Here is a tiny trained network, its code and every weight. The questions are about switching its units off for an input and a class, where a switched-off unit gives its printed mean instead of its output.

import numpy as np


def w(rows, s, z=0):
    codes = np.array(rows[::2]) - 128.0
    scale = np.full(codes.shape[1], s)
    scale[-1] = z or s
    return codes * scale


def norm(h):
    return h / np.sqrt((h * h).mean(-1, keepdims=True) + 1e-5)


def f(y):
    return y / 2 * (1 + np.tanh(0.7978845608 * (y + 0.044715 * y**3)))


def log_softmax(a):
    a = a - a.max(-1, keepdims=True)
    return a - np.log(np.exp(a).sum(-1, keepdims=True))


def net(x, mask):
    res = np.array(x, float).reshape(1, 8) / 4 @ E
    u = 0
    for l in range(4):
        y = f(norm(res) @ A[l][:, :-1].T + A[l][:, -1])
        res = res + np.where(mask[u : u + 5], y, B[l][:, -1]) @ B[l][:, :-1]
        u += 5
    return log_softmax(norm(res)[-1] @ U[:, :-1].T + U[:, -1])


A, B = {}, {}
E = w([
[124,126,127,127,123,122],'x0',
[6,109,93,111,120,172],'x1',
[111,201,154,85,116,98],'x2',
[127,120,132,118,156,119],'x3',
[130,137,124,143,95,141],'x4',
[137,82,139,47,95,160],'x5',
[129,127,130,126,133,129],'x6',
[138,144,80,106,136,134],'x7',
],0.016)
A[0] = w([
[197,151,141,131,127,126,3],'0.n1',
[149,178,15,137,50,133,107],'0.n2',
[88,70,242,165,79,97,105],'0.n3',
[161,129,4,60,155,111,120],'0.n4',
[109,141,136,149,189,86,18],'0.n5',
],0.015,0.0037)
B[0] = w([
[184,151,184,159,151,128,208],'0.n1',
[141,164,193,163,152,199,221],'0.n2',
[162,186,153,115,253,230,221],'0.n3',
[141,141,185,131,220,176,253],'0.n4',
[174,165,17,88,125,171,171],'0.n5',
],0.014,0.0055)
A[1] = w([
[129,148,82,183,193,70,65],'1.n1',
[100,163,132,230,129,91,19],'1.n2',
[179,58,219,34,107,137,88],'1.n3',
[157,4,90,193,124,142,4],'1.n4',
[96,247,168,45,101,57,29],'1.n5',
],0.015,0.0034)
B[1] = w([
[147,150,71,114,148,133,204],'1.n1',
[142,183,91,132,111,151,179],'1.n2',
[154,199,61,149,112,145,254],'1.n3',
[151,60,141,175,149,150,164],'1.n4',
[162,5,103,201,163,167,216],'1.n5',
],0.023,0.0061)
A[2] = w([
[138,172,66,104,95,118,82],'2.n1',
[133,194,169,175,38,198,80],'2.n2',
[189,75,137,7,74,190,58],'2.n3',
[224,109,155,107,60,40,9],'2.n4',
[146,107,137,148,170,190,72],'2.n5',
],0.018,0.0014)
B[2] = w([
[163,82,47,117,95,128,158],'2.n1',
[144,59,45,58,197,105,193],'2.n2',
[134,218,74,254,155,102,142],'2.n3',
[212,132,180,104,110,61,140],'2.n4',
[151,101,72,115,203,87,249],'2.n5',
],0.014)
A[3] = w([
[7,94,83,168,110,106,155],'3.n1',
[4,117,120,102,133,172,193],'3.n2',
[78,169,134,106,151,133,149],'3.n3',
[110,171,196,93,162,162,101],'3.n4',
[182,75,65,81,171,53,254],'3.n5',
],0.023,0.0025)
B[3] = w([
[250,146,170,83,43,118,147],'3.n1',
[198,178,239,110,131,80,149],'3.n2',
[113,173,146,127,93,143,137],'3.n3',
[32,131,151,82,104,155,141],'3.n4',
[36,123,189,113,44,122,253],'3.n5',
],0.019,0.027)
U = w([
[117,135,155,132,89,165,253],'0',
[115,122,145,113,96,144,241],'1',
[215,149,186,104,82,53,74],'2',
[160,26,139,201,169,146,45],'3',
[149,196,5,147,99,136,64],'4',
[119,192,176,108,248,146,59],'5',
[86,133,161,131,80,151,91],'6',
],0.012,0.0062)

Each question gives the input, the list of numbers given to net, and the class t.
The units are the neurons (one row each of A and B). Each row of codes is followed by its name. A weight is (code - 128) times the scale printed after its matrix; where a second scale follows, it is the last column's (A, B and U).
mask holds one flag per neuron, layer by layer. A switched-off neuron (its flag False) gives its mean, the last column of its row in B, instead of its output. The means were averaged over made-up inputs and are rounded, as every weight is.
A unit's drop is (log p(t) with every unit on - log p(t) with that unit switched off) / (log p(t) with every unit on - log p(t) with every unit switched off).
The circuit of an input: a set's keep is (log p(t) with only the set's units on - log p(t) with every unit switched off) / (log p(t) with every unit on - log p(t) with every unit switched off). Starting from the 12 units with the biggest drops (on a tie, the unit counted first), units are removed one at a time, each time the one whose removal leaves the highest keep (on an exact tie, the one counted first), for as long as the keep stays at least 0.8.
circuit, biggest first: the units of the circuit, biggest drop first
unit that matters most: the unit with the biggest drop
top k neurons: the k neurons with the biggest drops, biggest first
k most important neurons of layer l: the k neurons of layer l with the biggest drops, biggest first
drop of u: that unit's drop, to one decimal
input [-2,5,-6,6,-3,4,-5,-7], class 5: circuit, biggest first : (0.n3, 3.n5)
input [-3,-6,4,-8,-5,-8,7,-8], class 4: 3 most important neurons of layer 1 : (1.n1, 1.n2, 1.n4)
input [-3,7,-3,-6,0,-1,6,7], class 2: top neuron : (3.n2)
input [-3,-5,0,-8,3,-8,6,0], class 4: circuit, biggest first : (1.n1, 3.n2)
input [-3,6,-7,-8,-3,8,0,3], class 4: top 4 neurons : (2.n3, 3.n5, 1.n5, 1.n3)
input [5,-6,0,3,0,-7,-6,-6], class 4: circuit, biggest first : (1.n1, 3.n2, 0.n5)
input [0,-4,-7,6,4,3,-5,7], class 3: top 2 neurons : (0.n3, 1.n4)
input [6,-4,4,-8,-2,-4,5,8], class 5: circuit, biggest first : (0.n2, 3.n5)
input [6,-5,-7,-5,7,-8,3,-4], class 4: circuit, biggest first : (1.n2, 1.n1)
input [-1,2,-3,-2,-2,-7,7,-2], class 4: circuit, biggest first : (1.n1, 1.n2)
input [0,5,-7,-7,4,7,0,-5], class 3: top 2 neurons : (1.n4, 2.n3)
input [-4,5,-7,0,-5,7,-8,-5], class 3: circuit, biggest first : (1.n4, 2.n3)
input [-7,8,2,-1,-6,5,-3,8], class 2: top 2 neurons : (3.n2, 0.n3)
input [6,2,7,3,1,-1,-7,-7], class 3: unit that matters most : 1.n5
input [6,6,2,-5,1,-8,2,-5], class 4: top 2 neurons : (1.n2, 1.n1)
input [-1,2,-7,-7,-2,0,-7,0], class 3: top 2 neurons : (1.n4, 3.n5)
input [-3,-5,4,4,-4,0,3,-7], class 5: 2 most important neurons of layer 0 : (0.n3, 0.n1)
input [-6,8,-6,0,3,-7,-7,-3], class 2: 3 most important neurons of layer 3 : (3.n1, 3.n2, 3.n5)
input [3,4,6,5,5,5,-1,5], class 3: top 2 neurons : (1.n5, 0.n3)
input [4,-1,2,-8,2,5,0,-8], class 5: unit that matters most : 0.n3
input [2,-4,0,5,-4,-8,1,2], class 4: 2 most important neurons of layer 1 : (1.n1, 1.n2)
input [1,-2,-6,5,-1,0,-6,-7], class 5: 2 most important neurons of layer 2 : (2.n2, 2.n1)
input [2,0,-6,5,-6,8,-6,-5], class 4: top 2 neurons : (1.n3, 2.n3)
input [-1,1,-2,-5,5,4,3,8], class 5: top 2 neurons : (0.n4, 0.n2)
input [4,0,-7,7,6,8,4,7], class 4: 2 most important neurons of layer 1 : (1.n3, 1.n5)
input [-5,8,4,-2,-1,4,3,4], class 2: drop of 1.n5 : 0.0
input [3,2,8,2,4,-1,7,-4], class 3: circuit, biggest first : (1.n5)
input [2,-1,1,2,4,8,-4,5], class 4: drop of 2.n3 : 0.1
